Here is a tiny trained network, its code and every weight. The questions are about switching its units off for an input and a class, where a switched-off unit gives its printed mean instead of its output.

import numpy as np


def w(rows, s, z=0):
    codes = np.array(rows[::2]) - 128.0
    scale = np.full(codes.shape[1], s)
    scale[-1] = z or s
    return codes * scale


def norm(h):
    return h / np.sqrt((h * h).mean(-1, keepdims=True) + 1e-5)


def f(y):
    return y / 2 * (1 + np.tanh(0.7978845608 * (y + 0.044715 * y**3)))


def log_softmax(a):
    a = a - a.max(-1, keepdims=True)
    return a - np.log(np.exp(a).sum(-1, keepdims=True))


def net(x, mask):
    res = np.array(x, float).reshape(1, 8) / 4 @ E
    u = 0
    for l in range(4):
        y = f(norm(res) @ A[l][:, :-1].T + A[l][:, -1])
        res = res + np.where(mask[u : u + 7], y, B[l][:, -1]) @ B[l][:, :-1]
        u += 7
    return log_softmax(norm(res)[-1] @ U[:, :-1].T + U[:, -1])


A, B = {}, {}
E = w([
[190,248,87,215,56,98],'x0',
[138,114,135,131,108,130],'x1',
[126,132,129,127,135,126],'x2',
[128,130,130,129,133,124],'x3',
[133,120,130,130,118,130],'x4',
[3,229,154,198,71,175],'x5',
[163,152,195,149,197,249],'x6',
[122,137,124,129,142,124],'x7',
],0.0058)
A[0] = w([
[124,29,154,115,168,125,209],'L0N0',
[149,99,106,152,107,163,83],'L0N1',
[207,158,142,168,189,254,209],'L0N2',
[226,154,99,62,121,177,94],'L0N3',
[93,119,174,188,140,111,253],'L0N4',
[169,123,75,123,167,102,220],'L0N5',
[218,210,46,202,138,135,234],'L0N6',
],0.0079,0.0034)
B[0] = w([
[113,137,2,134,135,145,205],'L0N0',
[141,160,135,96,225,96,120],'L0N1',
[113,68,216,203,169,159,254],'L0N2',
[115,114,196,168,178,36,158],'L0N3',
[81,139,63,57,63,184,188],'L0N4',
[207,83,107,35,99,115,179],'L0N5',
[184,137,178,159,68,89,252],'L0N6',
],0.0071,0.0066)
A[1] = w([
[192,202,165,201,181,105,19],'L1N0',
[38,99,104,117,131,222,31],'L1N1',
[181,2,118,79,220,112,63],'L1N2',
[179,176,203,130,146,78,212],'L1N3',
[96,85,88,93,182,156,78],'L1N4',
[112,17,144,162,209,230,161],'L1N5',
[213,154,141,160,171,136,4],'L1N6',
],0.007,0.0022)
B[1] = w([
[124,22,138,189,125,118,164],'L1N0',
[107,117,183,68,169,115,197],'L1N1',
[125,181,84,255,106,166,232],'L1N2',
[87,50,127,86,75,136,187],'L1N3',
[176,98,127,207,95,145,166],'L1N4',
[174,225,171,90,158,104,253],'L1N5',
[118,79,152,170,139,97,138],'L1N6',
],0.009,0.0049)
A[2] = w([
[255,149,128,190,136,40,10],'L2N0',
[170,146,96,159,108,97,47],'L2N1',
[92,182,103,122,102,145,136],'L2N2',
[149,204,114,105,78,143,74],'L2N3',
[71,156,87,178,152,136,155],'L2N4',
[65,153,209,220,135,171,43],'L2N5',
[120,110,208,91,151,174,5],'L2N6',
],0.0092,0.002)
B[2] = w([
[100,94,197,48,160,173,244],'L2N0',
[75,211,112,75,127,107,168],'L2N1',
[90,42,145,168,241,26,161],'L2N2',
[124,150,139,221,163,62,151],'L2N3',
[204,59,106,104,73,145,157],'L2N4',
[214,151,2,134,43,184,254],'L2N5',
[115,169,144,74,12,89,179],'L2N6',
],0.0067,0.0058)
A[3] = w([
[134,80,74,158,120,78,152],'L3N0',
[37,155,105,141,72,114,63],'L3N1',
[149,174,249,186,105,92,255],'L3N2',
[84,119,114,141,119,208,173],'L3N3',
[117,101,120,117,67,118,103],'L3N4',
[176,115,170,64,131,73,41],'L3N5',
[42,90,103,85,155,89,8],'L3N6',
],0.011,0.0035)
B[3] = w([
[129,161,113,81,107,90,178],'L3N0',
[97,67,133,124,206,140,172],'L3N1',
[66,115,72,116,178,87,255],'L3N2',
[142,150,181,92,77,84,169],'L3N3',
[222,212,159,138,179,213,159],'L3N4',
[182,168,214,88,74,104,148],'L3N5',
[113,43,145,203,104,254,152],'L3N6',
],0.0096,0.0086)
U = w([
[179,97,1,74,122,118,105],'0',
[61,28,132,107,147,216,243],'1',
[208,143,117,167,216,212,115],'2',
[73,205,208,31,126,177,6],'3',
[186,152,173,37,67,68,182],'4',
[41,142,70,142,145,49,131],'5',
[162,35,225,175,173,83,78],'6',
[135,171,143,214,50,179,158],'7',
],0.023,0.0015)

Each question gives the input, the list of numbers given to net, and the class t.
The units are the neurons (one row each of A and B). Each row of codes is followed by its name. A weight is (code - 128) times the scale printed after its matrix; where a second scale follows, it is the last column's (A, B and U).
mask holds one flag per neuron, layer by layer. A switched-off neuron (its flag False) gives its mean, the last column of its row in B, instead of its output. The means were averaged over made-up inputs and are rounded, as every weight is.
A unit's drop is (log p(t) with every unit on - log p(t) with that unit switched off) / (log p(t) with every unit on - log p(t) with every unit switched off).
The circuit of an input: a set's keep is (log p(t) with only the set's units on - log p(t) with every unit switched off) / (log p(t) with every unit on - log p(t) with every unit switched off). Starting from the 12 units with the biggest drops (on a tie, the unit counted first), units are removed one at a time, each time the one whose removal leaves the highest keep (on an exact tie, the one counted first), for as long as the keep stays at least 0.8.
units of the circuit, in order: the units of the circuit, biggest drop first
k most important neurons: the k neurons with the biggest drops, biggest first
k most important neurons of layer l: the k neurons of layer l with the biggest drops, biggest first
drop of u: that unit's drop, to one decimal
input [-2,-6,8,2,8,-5,3,0], class 2: units of the circuit, in order => L1N2
input [1,3,-4,4,3,-7,-7,-1], class 4: 2 most important neurons of layer 0 => L0N4; L0N5
input [0,-7,2,-2,3,-4,1,-5], class 2: 2 most important neurons => L1N2; L0N0
input [6,6,-5,6,1,8,0,-7], class 5: 2 most important neurons of layer 1 => L1N2; L1N4
input [0,4,-8,-8,-5,7,-6,6], class 1: 2 most important neurons of layer 3 => L3N6; L3N1
input [-8,-1,0,-6,7,-5,-1,6], class 0: 2 most important neurons => L0N0; L0N2
input [-2,-5,3,5,-6,1,8,1], class 3: 3 most important neurons of layer 1 => L1N5; L1N2; L1N1
input [-6,6,-3,2,4,0,0,-6], class 0: 3 most important neurons => L1N4; L0N2; L0N0
input [-4,-4,-3,2,-2,1,4,3], class 3: 2 most important neurons of layer 1 => L1N1; L1N5
input [-5,-2,3,-5,-5,-3,5,5], class 2: 2 most important neurons => L1N2; L1N5
input [2,-3,-4,8,-8,-8,1,-8], class 6: 4 most important neurons of layer 2 => L2N0; L2N5; L2N6; L2N4
input [0,-1,-1,-1,-4,-3,1,3], class 2: 3 most important neurons => L1N2; L0N0; L2N0
input [-6,2,-5,-8,-4,1,2,2], class 3: 2 most important neurons => L1N1; L1N5
input [-2,-7,6,-6,-5,-8,2,1], class 2: units of the circuit, in order => L1N2
input [-1,-4,6,5,4,-7,1,3], class 2: 2 most important neurons => L1N2; L2N0
input [-5,8,7,-7,-4,-1,4,7], class 2: 2 most important neurons of layer 1 => L1N2; L1N5
input [2,7,-5,0,-4,-7,4,-7], class 6: drop of L0N3 => 0.4
input [8,5,6,-8,-7,-1,-1,-5], class 4: 2 most important neurons => L1N2; L0N2
input [-2,-3,-7,-5,-4,4,-2,1], class 1: drop of L0N2 => 0.9
input [-3,0,-8,-5,-7,-3,3,2], class 2: drop of L1N5 => 0.2
